Below are the code and all the weights of a small trained network. Each question names an input and a target symbol and asks about switching units off, where a switched-off unit gives its printed mean instead of its output.

import numpy as np


def w(rows, s, z=0):
    codes = np.array(rows[::2]) - 128.0
    scale = np.full(codes.shape[1], s)
    scale[-1] = z or s
    return codes * scale


def f(y):
    return y / 2 * (1 + np.tanh(0.7978845608 * (y + 0.044715 * y**3)))


def softmax(a):
    e = np.exp(a - a.max(-1, keepdims=True))
    return e / e.sum(-1, keepdims=True)


def log_softmax(a):
    a = a - a.max(-1, keepdims=True)
    return a - np.log(np.exp(a).sum(-1, keepdims=True))


def net(x, mask):
    ids = ['ΞΨΩαγδζηθλμτφ'.index(c) for c in x.split()]
    T = len(ids)
    res = E[ids] + P[:T]
    q, k, v = (res @ M[0].T for M in (Q, K, V))
    z = softmax(np.where(np.tri(T) > 0, q @ k.T / 4**0.5, -1e9)) @ v
    res = res + np.where(mask[0], z, O[0][:, -1]) @ O[0][:, :-1]
    y = f(res @ A[0][:, :-1].T + A[0][:, -1])
    res = res + np.where(mask[1:17], y, B[0][:, -1]) @ B[0][:, :-1]
    return log_softmax(res[-1] @ U[:, :-1].T + U[:, -1])


Q, K, V, O, A, B = {}, {}, {}, {}, {}, {}
E = w([
[134,145,58,154],'Ξ',
[137,164,110,228],'Ψ',
[206,132,104,180],'Ω',
[164,73,133,203],'α',
[155,181,167,151],'γ',
[71,150,213,191],'δ',
[140,204,201,139],'ζ',
[153,180,169,139],'η',
[185,249,182,127],'θ',
[239,140,128,91],'λ',
[129,65,235,133],'μ',
[60,95,96,89],'τ',
[224,113,196,21],'φ',
],0.02)
P = w([
[189,155,254,147],'0',
[120,127,71,130],'1',
[110,142,75,130],'2',
[109,143,79,125],'3',
[122,135,67,121],'4',
[125,133,76,116],'5',
[132,131,69,119],'6',
[125,140,78,116],'7',
[118,153,85,105],'8',
[120,148,92,103],'9',
[124,141,80,101],'10',
[116,155,98,97],'11',
[147,111,63,121],'12',
[122,144,94,105],'13',
],0.0066)
Q[0] = w([
[180,163,131,182],'h1',
[93,82,149,91],'h1',
[3,46,57,105],'h1',
[27,66,117,132],'h1',
],0.013)
K[0] = w([
[191,106,130,173],'h1',
[110,137,145,76],'h1',
[3,104,28,72],'h1',
[78,114,52,48],'h1',
],0.016)
V[0] = w([
[31,176,35,192],'h1',
[208,91,231,197],'h1',
[139,210,157,185],'h1',
[154,130,129,3],'h1',
],0.0052)
O[0] = w([
[54,230,157,31,53],'h1',
[128,1,64,186,251],'h1',
[38,133,117,146,175],'h1',
[193,154,165,176,94],'h1',
],0.0064,0.0012)
A[0] = w([
[86,83,207,124,105],'n1',
[118,40,165,55,84],'n2',
[109,70,60,76,117],'n3',
[154,129,121,166,95],'n4',
[182,88,158,131,94],'n5',
[108,145,103,166,61],'n6',
[137,114,159,144,111],'n7',
[2,69,90,188,181],'n8',
[124,181,99,232,77],'n9',
[45,138,90,137,56],'n10',
[85,172,48,167,142],'n11',
[213,100,157,37,178],'n12',
[194,237,41,96,27],'n13',
[213,196,108,87,255],'n14',
[43,108,112,62,165],'n15',
[121,121,190,239,137],'n16',
],0.013,0.0062)
B[0] = w([
[101,184,101,135,170],'n1',
[130,187,192,110,179],'n2',
[135,90,82,109,161],'n3',
[97,147,126,122,156],'n4',
[134,116,173,115,184],'n5',
[119,116,131,140,134],'n6',
[115,127,120,116,144],'n7',
[151,129,103,62,228],'n8',
[132,143,184,101,206],'n9',
[144,81,142,142,159],'n10',
[89,173,160,163,204],'n11',
[91,76,95,145,204],'n12',
[89,4,146,92,177],'n13',
[158,219,122,176,232],'n14',
[149,135,99,104,221],'n15',
[102,82,125,153,255],'n16',
],0.029,0.0084)
U = w([
[220,190,179,210,221],'Ξ',
[130,103,122,137,40],'Ψ',
[161,78,138,125,96],'Ω',
[198,74,188,156,145],'α',
[135,57,60,240,255],'γ',
[94,198,33,83,228],'δ',
[154,82,147,150,96],'ζ',
[142,84,138,144,116],'η',
[197,2,160,86,169],'θ',
[133,60,150,173,12],'λ',
[60,123,202,56,22],'μ',
[5,163,79,227,15],'τ',
[84,62,122,166,2],'φ',
],0.0072,0.0032)

Each question gives the input, a string of symbols that net reads in full, and the target symbol t.
The units are the heads (4 rows each of Q, K, V and O) and the neurons (one row each of A and B). Each row of codes is followed by its name. A weight is (code - 128) times the scale printed after its matrix; where a second scale follows, it is the last column's (O, A, B and U).
mask holds one flag per unit, heads first, then neurons. A switched-off unit (its flag False) gives its mean, the last column of its rows in O or B, instead of its output. The means were averaged over made-up inputs and are rounded, as every weight is.
A unit's drop is (log p(t) with every unit on - log p(t) with that unit switched off) / (log p(t) with every unit on - log p(t) with every unit switched off).
The circuit of an input: a set's keep is (log p(t) with only the set's units on - log p(t) with every unit switched off) / (log p(t) with every unit on - log p(t) with every unit switched off). Starting from the 12 units with the biggest drops (on a tie, the unit counted first), units are removed one at a time, each time the one whose removal leaves the highest keep (on an exact tie, the one counted first), for as long as the keep stays at least 0.8.
circuit, biggest first: the units of the circuit, biggest drop first
unit that matters most: the unit with the biggest drop
top k neurons: the k neurons with the biggest drops, biggest first
drop of u: that unit's drop, to one decimal
input τ τ τ μ γ μ λ ζ, target Ξ: top 2 neurons : (n13, n12)
input Ξ Ψ Ψ δ, target δ: circuit, biggest first : (n8, n1)
input Ψ τ φ, target δ: circuit, biggest first : (h1, n13, n15)
input Ψ Ψ Ω τ τ μ λ τ Ψ Ω, target δ: circuit, biggest first : (h1, n8, n16)
input τ λ Ω Ξ τ τ η, target Ξ: circuit, biggest first : (n14)
input μ μ Ξ Ξ τ τ μ τ τ Ω, target θ: circuit, biggest first : (h1, n14, n5)
input τ Ψ μ Ψ Ψ η θ τ μ γ μ τ λ, target γ: top 2 neurons : (n12, n14)
input Ψ τ γ, target δ: circuit, biggest first : (h1, n8)
input τ μ τ ζ Ω, target Ξ: top 4 neurons : (n12, n14, n16, n9)
input Ψ γ μ τ λ θ μ τ μ τ Ψ φ, target δ: circuit, biggest first : (h1, n16, n13)
input θ τ λ Ξ α τ λ η τ η Ξ, target τ: top 2 neurons : (n14, n13)
input Ψ μ ζ, target δ: circuit, biggest first : (h1, n13, n8)
input λ τ Ω, target α: top 4 neurons : (n9, n5, n16, n12)
input τ μ α τ ζ Ω, target Ξ: top 3 neurons : (n12, n14, n16)
input λ μ λ μ η τ μ Ψ η Ω μ Ψ μ, target μ: top 3 neurons : (n2, n14, n5)
input Ω τ α, target θ: unit that matters most : n8
input Ω τ γ μ τ τ, target δ: top 2 neurons : (n15, n16)
input μ θ τ μ τ η τ Ξ μ, target τ: top 2 neurons : (n1, n8)
input μ Ξ Ξ μ Ψ, target μ: top 3 neurons : (n9, n8, n11)
input μ μ γ θ φ τ Ξ Ψ ζ, target θ: unit that matters most : h1
input η μ τ θ τ α η φ γ ζ τ μ Ξ, target τ: top 3 neurons : (n14, n11, n13)
input ζ μ λ μ γ γ τ λ δ τ τ μ, target τ: top 3 neurons : (n1, n8, n9)
input τ μ τ τ τ θ γ λ λ τ Ξ η, target Ξ: top 2 neurons : (n12, n13)
input Ψ μ Ψ Ω μ Ξ Ψ Ξ α Ψ τ τ Ψ λ, target γ: top 2 neurons : (n12, n8)
input τ Ω τ δ μ μ τ μ η φ Ψ ζ, target Ξ: top 2 neurons : (n12, n13)
input τ γ μ Ψ, target μ: drop of h1 : 0.1
input θ α Ω, target μ: drop of n4 : 0.3
input τ Ψ φ, target Ξ: drop of n2 : 0.7
input Ψ τ τ η μ θ γ, target δ: drop of n9 : 0.1
